Here is a tiny trained network, its code and every weight. The questions are about switching its units off for an input and a target symbol, where a switched-off unit gives its printed mean instead of its output.

import numpy as np


def w(rows, s, z=0):
    codes = np.array(rows[::2]) - 128.0
    scale = np.full(codes.shape[1], s)
    scale[-1] = z or s
    return codes * scale


def norm(h):
    return h / np.sqrt((h * h).mean(-1, keepdims=True) + 1e-5)


def f(y):
    return np.maximum(y, 0)


def softmax(a):
    e = np.exp(a - a.max(-1, keepdims=True))
    return e / e.sum(-1, keepdims=True)


def log_softmax(a):
    a = a - a.max(-1, keepdims=True)
    return a - np.log(np.exp(a).sum(-1, keepdims=True))


def net(x, mask):
    ids = ['γεηξστφψω'.index(c) for c in x.split()]
    T = len(ids)
    res = E[ids] + P[:T]
    u = 0
    for l in range(2):
        r = norm(res)
        for j in range(3):
            rows = slice(3 * j, 3 * j + 3)
            q, k, v = (r @ M[l][rows].T for M in (Q, K, V))
            z = softmax(np.where(np.tri(T) > 0, q @ k.T / 3**0.5, -1e9)) @ v
            o = O[l][rows]
            res = res + np.where(mask[u + j], z, o[:, -1]) @ o[:, :-1]
        u += 3
        y = f(norm(res) @ A[l][:, :-1].T + A[l][:, -1])
        res = res + np.where(mask[u : u + 4], y, B[l][:, -1]) @ B[l][:, :-1]
        u += 4
    return log_softmax(norm(res)[-1] @ U[:, :-1].T + U[:, -1])


Q, K, V, O, A, B = {}, {}, {}, {}, {}, {}
E = w([
[167,53,218,116,226,199,102,183],'γ',
[98,144,100,109,51,16,122,97],'ε',
[74,157,255,111,146,214,129,152],'η',
[230,122,110,60,220,121,94,210],'ξ',
[165,116,187,57,193,150,219,48],'σ',
[38,103,99,149,144,31,80,96],'τ',
[92,102,100,169,77,67,39,191],'φ',
[124,249,94,97,208,199,128,158],'ψ',
[214,143,204,48,81,177,167,201],'ω',
],0.0009)
P = w([
[84,68,65,70,88,168,125,119],'0',
[130,130,170,48,145,161,44,94],'1',
[154,170,213,82,176,136,91,153],'2',
[78,129,165,43,175,106,138,225],'3',
[126,168,141,123,144,84,131,158],'4',
[162,190,209,133,165,126,53,122],'5',
[154,126,124,136,120,171,83,67],'6',
[146,171,146,182,153,87,182,177],'7',
[86,164,159,77,195,85,223,249],'8',
[180,186,156,192,138,104,122,108],'9',
[202,195,194,142,145,166,33,41],'10',
[119,137,119,155,119,114,151,118],'11',
[119,131,113,113,164,138,196,196],'12',
],0.0014)
Q[0] = w([
[232,248,254,15,247,212,78,103],'0.h0',
[243,171,213,156,118,208,8,17],'0.h0',
[101,111,27,252,11,11,23,22],'0.h0',
[237,159,227,114,125,228,54,30],'0.h1',
[130,127,195,4,225,232,235,231],'0.h1',
[39,42,8,227,15,56,213,130],'0.h1',
[33,6,6,245,12,56,153,123],'0.h2',
[135,124,187,6,243,244,233,232],'0.h2',
[247,189,235,129,156,242,14,28],'0.h2',
],0.0059)
K[0] = w([
[31,3,30,4,97,205,218,218],'0.h0',
[31,90,90,106,137,59,232,234],'0.h0',
[184,242,236,239,219,34,211,216],'0.h0',
[28,93,51,104,120,86,218,211],'0.h1',
[71,46,36,40,50,231,43,37],'0.h1',
[231,234,176,250,120,61,47,67],'0.h1',
[229,251,213,255,150,26,52,66],'0.h2',
[90,19,36,28,35,214,37,19],'0.h2',
[26,67,60,83,106,78,231,227],'0.h2',
],0.0056)
V[0] = w([
[88,229,89,104,162,72,128,40],'0.h0',
[172,93,71,142,167,90,81,148],'0.h0',
[142,168,123,116,4,108,110,178],'0.h0',
[189,59,201,107,122,77,203,113],'0.h1',
[162,42,194,125,98,106,90,51],'0.h1',
[152,105,189,192,101,123,79,192],'0.h1',
[47,113,189,155,65,61,145,62],'0.h2',
[40,136,163,186,161,195,123,133],'0.h2',
[73,59,112,182,207,72,82,119],'0.h2',
],0.0035)
O[0] = w([
[124,249,168,121,201,69,201,122,21],'0.h0',
[220,66,129,128,144,68,163,93,63],'0.h0',
[37,75,204,87,172,65,39,179,145],'0.h0',
[159,84,233,142,36,206,121,156,70],'0.h1',
[194,136,180,132,62,179,41,55,133],'0.h1',
[133,42,124,82,156,185,53,124,5],'0.h1',
[127,194,204,20,105,164,86,93,66],'0.h2',
[109,174,2,68,167,230,135,114,150],'0.h2',
[249,128,93,39,125,132,189,30,50],'0.h2',
],0.0036,0.002)
A[0] = w([
[228,64,52,111,61,230,120,98,55],'0.n0',
[141,33,105,48,213,63,52,82,17],'0.n1',
[128,202,179,225,31,175,184,123,3],'0.n2',
[22,219,53,58,137,254,60,142,17],'0.n3',
],0.0048,0.0044)
B[0] = w([
[58,94,34,148,45,143,130,15,170],'0.n0',
[101,3,172,26,197,198,243,184,157],'0.n1',
[177,186,200,130,19,190,251,226,170],'0.n2',
[142,218,102,31,163,220,24,167,254],'0.n3',
],0.0034,0.0044)
Q[1] = w([
[121,151,233,96,103,55,149,117],'1.h0',
[151,109,30,155,155,192,124,146],'1.h0',
[78,122,198,121,117,68,107,117],'1.h0',
[146,172,195,128,93,64,178,108],'1.h1',
[179,107,103,144,157,164,114,136],'1.h1',
[207,121,130,144,124,158,136,115],'1.h1',
[181,30,146,195,128,133,228,160],'1.h2',
[24,79,94,177,115,85,48,155],'1.h2',
[254,115,94,117,128,189,237,87],'1.h2',
],0.0042)
K[1] = w([
[109,125,205,128,85,57,134,116],'1.h0',
[147,116,45,131,172,193,138,139],'1.h0',
[132,162,201,133,97,91,111,134],'1.h0',
[162,166,174,136,105,89,166,44],'1.h1',
[152,129,108,104,131,165,131,183],'1.h1',
[184,143,133,110,124,155,154,168],'1.h1',
[130,35,107,130,115,128,227,119],'1.h2',
[82,66,119,188,108,151,45,171],'1.h2',
[206,159,55,59,165,152,253,48],'1.h2',
],0.0046)
V[1] = w([
[149,102,109,128,101,110,152,176],'1.h0',
[136,122,130,148,142,159,170,149],'1.h0',
[106,147,165,134,79,169,125,121],'1.h0',
[87,160,77,64,32,81,115,177],'1.h1',
[79,155,91,65,55,73,102,187],'1.h1',
[127,141,66,136,99,131,125,157],'1.h1',
[108,165,126,101,68,82,11,164],'1.h2',
[142,129,45,8,40,31,171,173],'1.h2',
[160,145,118,105,137,66,58,168],'1.h2',
],0.0012)
O[1] = w([
[110,134,148,104,129,209,229,163,121],'1.h0',
[140,132,101,85,152,169,169,153,119],'1.h0',
[159,84,161,216,114,149,154,179,165],'1.h0',
[156,163,211,254,215,122,144,174,240],'1.h1',
[119,156,176,218,167,132,121,183,253],'1.h1',
[186,132,110,108,229,117,98,109,159],'1.h1',
[90,66,180,251,170,99,9,105,241],'1.h2',
[115,250,182,152,164,186,156,4,159],'1.h2',
[85,112,133,141,117,112,22,86,167],'1.h2',
],0.00086,0.00048)
A[1] = w([
[144,163,189,99,176,99,119,174,133],'1.n0',
[110,98,101,98,163,98,93,117,128],'1.n1',
[241,22,138,202,110,44,178,118,4],'1.n2',
[254,197,80,32,158,118,186,40,16],'1.n3',
],0.005,0.0031)
B[1] = w([
[95,134,103,103,76,105,133,21,252],'1.n0',
[177,180,170,178,97,151,194,130,176],'1.n1',
[250,146,87,3,93,45,63,183,186],'1.n2',
[211,84,185,242,211,177,66,128,217],'1.n3',
],0.004,0.0023)
U = w([
[97,51,12,177,26,188,128,21,91],'γ',
[48,189,230,69,87,14,103,1,133],'ε',
[96,242,83,35,167,236,17,186,44],'η',
[251,94,81,50,86,2,77,212,158],'ξ',
[182,201,211,173,14,195,246,202,33],'σ',
[244,119,207,241,243,181,94,63,172],'τ',
[103,6,170,6,211,172,235,147,84],'φ',
[42,191,34,207,229,47,212,168,252],'ψ',
[23,34,216,227,105,118,21,241,44],'ω',
],0.0044,0.00039)

Each question gives the input, a string of symbols that net reads in full, and the target symbol t.
The units are the heads (3 rows each of Q, K, V and O) and the neurons (one row each of A and B). Each row of codes is followed by its name. A weight is (code - 128) times the scale printed after its matrix; where a second scale follows, it is the last column's (O, A, B and U).
mask holds one flag per unit, layer by layer, with each layer's heads first. A switched-off unit (its flag False) gives its mean, the last column of its rows in O or B, instead of its output. The means were averaged over made-up inputs and are rounded, as every weight is.
A unit's drop is (log p(t) with every unit on - log p(t) with that unit switched off) / (log p(t) with every unit on - log p(t) with every unit switched off).
The circuit of an input: a set's keep is (log p(t) with only the set's units on - log p(t) with every unit switched off) / (log p(t) with every unit on - log p(t) with every unit switched off). Starting from the 12 units with the biggest drops (on a tie, the unit counted first), units are removed one at a time, each time the one whose removal leaves the highest keep (on an exact tie, the one counted first), for as long as the keep stays at least 0.8.
units of the circuit, in order: the units of the circuit, biggest drop first
most important unit: the unit with the biggest drop
heads that matter: for each layer, one digit per head in row order, 1 if its drop is at least 0.15 and else 0, layers parted by /
drop of u: that unit's drop, to one decimal
input ε η ψ γ ω ψ η γ ω φ, target γ: most important unit => 0.n0
input τ η φ τ ω η, target τ: heads that matter => 001 / 000
input ξ η η η η τ ω φ, target τ: heads that matter => 101 / 000
input η φ ε ω η φ γ ε, target φ: heads that matter => 010 / 000
input ξ ξ ξ, target ξ: heads that matter => 000 / 000
input ψ τ η η γ, target ψ: heads that matter => 000 / 000
input φ γ ε φ φ, target ε: units of the circuit, in order => [0.h0 1.n0]
input σ η φ τ σ τ ψ η, target σ: heads that matter => 000 / 000
input φ σ η τ σ ε, target τ: heads that matter => 001 / 000
input γ η τ γ η τ, target γ: heads that matter => 100 / 000
input ε ψ ε, target ε: heads that matter => 000 / 000
input γ ω ψ ε η η η φ γ τ, target φ: heads that matter => 010 / 000
input ε ψ φ ε ω ε σ η γ ε ω, target ε: heads that matter => 100 / 000
input ψ ψ η ξ τ η ψ η ω η, target ψ: units of the circuit, in order => [0.h1]
input φ η η η τ γ η η ψ, target φ: heads that matter => 100 / 000
input η ψ γ η η ε γ φ φ, target γ: units of the circuit, in order => [0.n0 0.h1 0.h0]
input φ ξ η ε, target ξ: units of the circuit, in order => [0.h2 0.n3 1.n2]
input ψ ψ η τ ψ τ γ ε η σ η φ, target σ: units of the circuit, in order => [0.h0 0.n2]
input γ η ε γ φ ε, target γ: heads that matter => 000 / 000
input φ σ γ η η ψ σ ω η γ, target φ: most important unit => 0.n1
input φ ψ γ η η φ σ τ γ ε, target τ: heads that matter => 101 / 000
input ψ ξ γ ω ψ ε ψ ψ ω ψ γ, target ψ: drop of 0.h1 => 0.1
input φ ε ξ ψ ω τ σ γ τ ξ η τ η, target φ: drop of 0.h0 => 0.5
input γ γ φ ψ ω ψ γ σ, target γ: drop of 0.n0 => 0.4
input γ φ φ τ γ φ σ ψ ε, target σ: drop of 0.h0 => 0.3
